Below is a small trained network, with its code and all its weights. Each question gives an input and a class and asks what happens when units are switched off, that is, made to give their printed mean instead of their output.

import numpy as np


def w(rows, s, z=0):
    codes = np.array(rows[::2]) - 128.0
    scale = np.full(codes.shape[1], s)
    scale[-1] = z or s
    return codes * scale


def f(y):
    return np.maximum(y, 0)


def log_softmax(a):
    a = a - a.max(-1, keepdims=True)
    return a - np.log(np.exp(a).sum(-1, keepdims=True))


def net(x, mask):
    res = np.array(x, float).reshape(1, 2) / 4 @ E
    y = f(res @ A[0][:, :-1].T + A[0][:, -1])
    res = res + np.where(mask, y, B[0][:, -1]) @ B[0][:, :-1]
    return log_softmax(res[-1] @ U[:, :-1].T + U[:, -1])


A, B = {}, {}
E = w([
[253,161,12,190,132,45,44,243],'x0',
[55,8,207,225,203,109,59,187],'x1',
],0.0071)
A[0] = w([
[161,180,92,56,56,126,174,105,89],'neuron 0',
[102,47,204,191,171,133,76,159,83],'neuron 1',
[202,158,38,197,118,76,73,192,106],'neuron 2',
[164,177,111,74,84,116,166,96,125],'neuron 3',
[95,80,142,179,194,102,104,144,155],'neuron 4',
[182,119,150,71,90,109,160,138,213],'neuron 5',
[199,196,102,56,86,138,191,70,107],'neuron 6',
[137,176,60,75,45,115,186,97,146],'neuron 7',
[214,147,48,211,139,48,47,228,121],'neuron 8',
[122,115,136,98,143,158,79,122,255],'neuron 9',
[196,185,92,60,54,166,188,109,131],'neuron 10',
[108,62,181,189,172,74,75,127,95],'neuron 11',
[155,123,95,122,138,88,100,165,226],'neuron 12',
[187,180,85,81,50,151,176,89,93],'neuron 13',
[65,109,194,97,131,226,196,79,134],'neuron 14',
[73,101,160,204,171,125,59,139,94],'neuron 15',
[2,114,234,79,113,251,236,84,98],'neuron 16',
[82,69,183,216,176,123,113,157,125],'neuron 17',
],0.0062,0.0098)
B[0] = w([
[190,96,78,121,201,162,163,149,183],'neuron 0',
[189,83,100,100,187,161,138,138,180],'neuron 1',
[213,161,153,85,101,117,55,64,216],'neuron 2',
[126,77,81,107,159,179,150,175,186],'neuron 3',
[85,82,85,40,170,179,118,153,191],'neuron 4',
[44,116,101,86,95,144,117,181,219],'neuron 5',
[140,96,76,113,167,182,135,148,205],'neuron 6',
[103,93,96,123,156,167,128,157,215],'neuron 7',
[200,157,129,93,72,127,67,71,246],'neuron 8',
[2,164,145,70,71,99,106,200,254],'neuron 9',
[123,86,99,104,156,152,121,150,217],'neuron 10',
[172,81,81,111,183,202,152,155,175],'neuron 11',
[60,157,119,89,92,102,96,145,234],'neuron 12',
[175,74,78,82,201,203,170,165,190],'neuron 13',
[179,171,166,58,78,132,48,62,216],'neuron 14',
[171,71,100,137,183,200,138,136,171],'neuron 15',
[221,158,141,75,90,122,64,55,241],'neuron 16',
[130,70,93,86,153,169,131,143,192],'neuron 17',
],0.008,0.0097)
U = w([
[133,74,95,118,215,156,142,171,86],'0',
[186,163,138,113,80,117,100,81,105],'1',
[6,148,130,121,92,107,130,186,253],'2',
[150,134,146,173,143,102,171,128,98],'3',
[131,134,147,176,136,103,157,142,94],'4',
[128,147,155,190,147,101,153,141,92],'5',
[141,137,130,175,145,98,174,120,101],'6',
[123,138,134,176,147,103,151,125,89],'7',
],0.013,0.0049)

Each question gives the input, the list of numbers given to net, and the class t.
The units are the neurons (one row each of A and B). Each row of codes is followed by its name. A weight is (code - 128) times the scale printed after its matrix; where a second scale follows, it is the last column's (A, B and U).
mask holds one flag per neuron, in row order. A switched-off neuron (its flag False) gives its mean, the last column of its row in B, instead of its output. The means were averaged over made-up inputs and are rounded, as every weight is.
A unit's drop is (log p(t) with every unit on - log p(t) with that unit switched off) / (log p(t) with every unit on - log p(t) with every unit switched off).
The circuit of an input: a set's keep is (log p(t) with only the set's units on - log p(t) with every unit switched off) / (log p(t) with every unit on - log p(t) with every unit switched off). Starting from the 12 units with the biggest drops (on a tie, the unit counted first), units are removed one at a time, each time the one whose removal leaves the highest keep (on an exact tie, the one counted first), for as long as the keep stays at least 0.8.
units of the circuit, in order: the units of the circuit, biggest drop first
k most important neurons: the k neurons with the biggest drops, biggest first
drop of u: that unit's drop, to one decimal
input [-6,4], class 1: units of the circuit, in order : neuron 16
input [-7,6], class 1: 2 most important neurons : neuron 16; neuron 14
input [3,-1], class 2: 2 most important neurons : neuron 16; neuron 14
input [-5,1], class 1: 2 most important neurons : neuron 16; neuron 14
input [7,-7], class 0: 2 most important neurons : neuron 13; neuron 16
input [-3,-2], class 2: 2 most important neurons : neuron 8; neuron 2
input [-8,6], class 1: 2 most important neurons : neuron 16; neuron 14
input [7,6], class 1: 2 most important neurons : neuron 8; neuron 2
input [-8,4], class 1: drop of neuron 16 : 0.2
input [8,-8], class 0: drop of neuron 14 : 0.2
input [4,-5], class 0: drop of neuron 16 : 0.2
